Below are the code and all the weights of a small trained network. Each question names an input and a target symbol and asks about switching units off, where a switched-off unit gives its printed mean instead of its output.

import numpy as np


def w(rows, s, z=0):
    codes = np.array(rows[::2]) - 128.0
    scale = np.full(codes.shape[1], s)
    scale[-1] = z or s
    return codes * scale


def softmax(a):
    e = np.exp(a - a.max(-1, keepdims=True))
    return e / e.sum(-1, keepdims=True)


def log_softmax(a):
    a = a - a.max(-1, keepdims=True)
    return a - np.log(np.exp(a).sum(-1, keepdims=True))


def net(x, mask):
    ids = ['ΓΔΛζμτφψ'.index(c) for c in x.split()]
    T = len(ids)
    res = E[ids] + P[:T]
    u = 0
    for l in range(3):
        r = res
        for j in range(2):
            rows = slice(2 * j, 2 * j + 2)
            q, k, v = (r @ M[l][rows].T for M in (Q, K, V))
            z = softmax(np.where(np.tri(T) > 0, q @ k.T / 2**0.5, -1e9)) @ v
            o = O[l][rows]
            res = res + np.where(mask[u + j], z, o[:, -1]) @ o[:, :-1]
        u += 2
    return log_softmax(res[-1] @ U[:, :-1].T + U[:, -1])


Q, K, V, O = {}, {}, {}, {}
E = w([
[208,100,122,121,39,68,183],'Γ',
[120,196,26,117,104,163,168],'Δ',
[130,118,110,138,102,158,154],'Λ',
[236,110,150,150,119,138,201],'ζ',
[111,131,111,133,164,100,153],'μ',
[205,185,108,149,132,168,118],'τ',
[84,90,104,158,81,116,251],'φ',
[157,63,157,149,62,144,134],'ψ',
],0.012)
P = w([
[178,126,17,195,100,68,35],'0',
[66,163,153,156,121,136,140],'1',
[100,145,107,203,137,125,134],'2',
[95,154,204,70,173,102,157],'3',
[86,203,163,155,118,146,126],'4',
[140,139,96,212,150,149,133],'5',
[108,134,166,47,171,120,162],'6',
[99,206,132,137,123,183,112],'7',
[165,126,84,214,149,171,128],'8',
[122,129,104,22,156,143,153],'9',
[102,160,117,125,128,209,93],'10',
[159,90,90,230,151,204,116],'11',
[150,45,122,7,182,108,105],'12',
],0.013)
Q[0] = w([
[52,127,181,2,201,83,68],'0.h1',
[86,136,179,107,63,166,140],'0.h1',
[55,113,128,213,241,99,182],'0.h2',
[169,87,142,89,60,75,74],'0.h2',
],0.0099)
K[0] = w([
[40,2,151,160,200,229,66],'0.h1',
[18,111,184,36,46,147,232],'0.h1',
[51,65,97,190,246,112,58],'0.h2',
[58,105,199,86,139,148,113],'0.h2',
],0.0087)
V[0] = w([
[174,146,83,78,108,164,254],'0.h1',
[82,78,94,89,49,79,27],'0.h1',
[251,217,178,19,98,220,174],'0.h2',
[227,78,95,85,80,128,91],'0.h2',
],0.0058)
O[0] = w([
[33,49,148,53,196,240,210,237],'0.h1',
[202,238,233,166,2,210,214,166],'0.h1',
[149,45,239,145,233,194,89,172],'0.h2',
[103,82,143,118,199,37,126,255],'0.h2',
],0.0061,0.0032)
Q[1] = w([
[149,121,176,2,158,114,151],'1.h1',
[74,174,165,93,145,106,121],'1.h1',
[150,126,137,200,139,143,92],'1.h2',
[150,131,67,205,105,153,78],'1.h2',
],0.017)
K[1] = w([
[161,91,162,115,122,242,51],'1.h1',
[37,175,146,153,132,199,96],'1.h1',
[175,100,120,217,80,113,104],'1.h2',
[114,138,68,248,143,121,128],'1.h2',
],0.014)
V[1] = w([
[107,91,86,145,67,164,29],'1.h1',
[143,8,177,103,37,207,103],'1.h1',
[196,74,35,254,36,157,84],'1.h2',
[43,171,210,107,22,136,201],'1.h2',
],0.0065)
O[1] = w([
[116,137,161,233,87,161,1,95],'1.h1',
[156,186,138,162,4,89,173,115],'1.h1',
[105,198,90,147,202,84,162,251],'1.h2',
[92,90,159,179,146,145,4,164],'1.h2',
],0.0097,0.0028)
Q[2] = w([
[166,108,70,133,140,108,139],'2.h1',
[126,115,114,199,108,167,115],'2.h1',
[133,157,95,248,144,54,142],'2.h2',
[159,85,94,48,160,140,139],'2.h2',
],0.013)
K[2] = w([
[254,123,139,214,140,93,58],'2.h1',
[166,58,138,233,96,76,91],'2.h1',
[79,205,139,104,115,53,54],'2.h2',
[91,146,38,206,75,253,123],'2.h2',
],0.0079)
V[2] = w([
[112,116,66,130,30,52,110],'2.h1',
[52,111,118,158,114,248,221],'2.h1',
[67,91,155,161,133,115,184],'2.h2',
[43,152,114,138,79,175,159],'2.h2',
],0.012)
O[2] = w([
[126,35,249,187,177,80,162,183],'2.h1',
[152,250,85,98,103,63,136,4],'2.h1',
[83,6,57,222,134,221,204,134],'2.h2',
[55,123,37,209,115,2,69,32],'2.h2',
],0.0083,0.0036)
U = w([
[170,179,192,223,36,189,77,250],'Γ',
[140,192,153,102,144,43,99,181],'Δ',
[146,117,141,89,163,59,93,106],'Λ',
[131,97,85,170,125,107,169,25],'ζ',
[202,88,110,72,198,131,3,111],'μ',
[155,110,147,41,166,66,163,2],'τ',
[153,124,103,151,153,113,34,164],'φ',
[172,55,150,97,159,77,96,18],'ψ',
],0.0075,0.0068)

Each question gives the input, a string of symbols that net reads in full, and the target symbol t.
The units are the heads (2 rows each of Q, K, V and O). Each row of codes is followed by its name. A weight is (code - 128) times the scale printed after its matrix; where a second scale follows, it is the last column's (O and U).
mask holds one flag per head, layer by layer. A switched-off head (its flag False) gives its mean, the last column of its rows in O, instead of its output. The means were averaged over made-up inputs and are rounded, as every weight is.
A unit's drop is (log p(t) with every unit on - log p(t) with that unit switched off) / (log p(t) with every unit on - log p(t) with every unit switched off).
The circuit of an input: a set's keep is (log p(t) with only the set's units on - log p(t) with every unit switched off) / (log p(t) with every unit on - log p(t) with every unit switched off). Starting from all 6 units, units are removed one at a time, each time the one whose removal leaves the highest keep (on an exact tie, the one counted first), for as long as the keep stays at least 0.8.
circuit, biggest first: the units of the circuit, biggest drop first
most important unit: the unit with the biggest drop
which heads matter: for each layer, one digit per head in row order, 1 if its drop is at least 0.15 and else 0, layers parted by /
input Δ μ ζ ψ, target Γ: most important unit	1.h2
input Δ ζ μ τ Γ ψ, target Δ: circuit, biggest first	(1.h2 2.h1)
input Δ φ Γ τ Γ τ Γ φ Γ ζ φ μ, target Δ: which heads matter	00 / 01 / 01
input Γ τ ζ φ ζ φ Γ, target ζ: which heads matter	00 / 00 / 01
input ζ φ ζ μ, target ζ: circuit, biggest first	(2.h2 1.h2 0.h1)
input ζ Δ ζ ζ Δ Γ Γ ζ Γ Γ Γ Γ, target ζ: circuit, biggest first	(1.h2 2.h2)
input ζ Λ Γ Γ ζ Γ φ ψ ψ Γ, target Γ: which heads matter	00 / 11 / 00
input Γ Γ ζ Γ ψ Δ τ, target Γ: circuit, biggest first	(1.h2 1.h1)
input ψ Δ Γ ζ ψ Γ μ Γ ψ, target ψ: which heads matter	10 / 10 / 10
input ζ Γ Γ Γ μ ψ Δ, target Γ: circuit, biggest first	(1.h1 1.h2)
input ζ τ Δ Δ, target μ: circuit, biggest first	(1.h1 1.h2)
input ζ Γ ζ Λ ψ ψ, target ζ: which heads matter	00 / 01 / 01
input Γ ζ Γ Λ Γ τ Γ ψ Γ Γ, target Γ: circuit, biggest first	(1.h1 1.h2)
input φ Δ Γ, target φ: which heads matter	01 / 11 / 01
input Δ ψ τ, target Δ: which heads matter	01 / 01 / 01
input ζ ζ ζ Γ ζ ζ ψ Γ ψ, target ζ: circuit, biggest first	(1.h2)
input Δ φ μ Γ τ Γ Γ φ Λ τ Γ φ, target Δ: circuit, biggest first	(1.h2 2.h2 2.h1 1.h1)
input ζ ζ τ μ φ τ ζ, target ζ: circuit, biggest first	(1.h2 2.h2 0.h1)
input ζ τ Γ Δ Γ Γ Γ φ Δ ζ Λ Γ φ, target ζ: circuit, biggest first	(2.h2 0.h1 1.h2)
input ψ ψ Δ Γ ζ Λ, target ψ: circuit, biggest first	(2.h1 0.h1)
input Γ ζ τ Γ Γ Γ τ Γ ζ ψ ψ Γ ψ, target Γ: most important unit	1.h1
input μ Γ Δ, target μ: which heads matter	11 / 10 / 11
input Γ Γ ψ ψ Δ ψ ζ μ, target μ: which heads matter	01 / 11 / 00
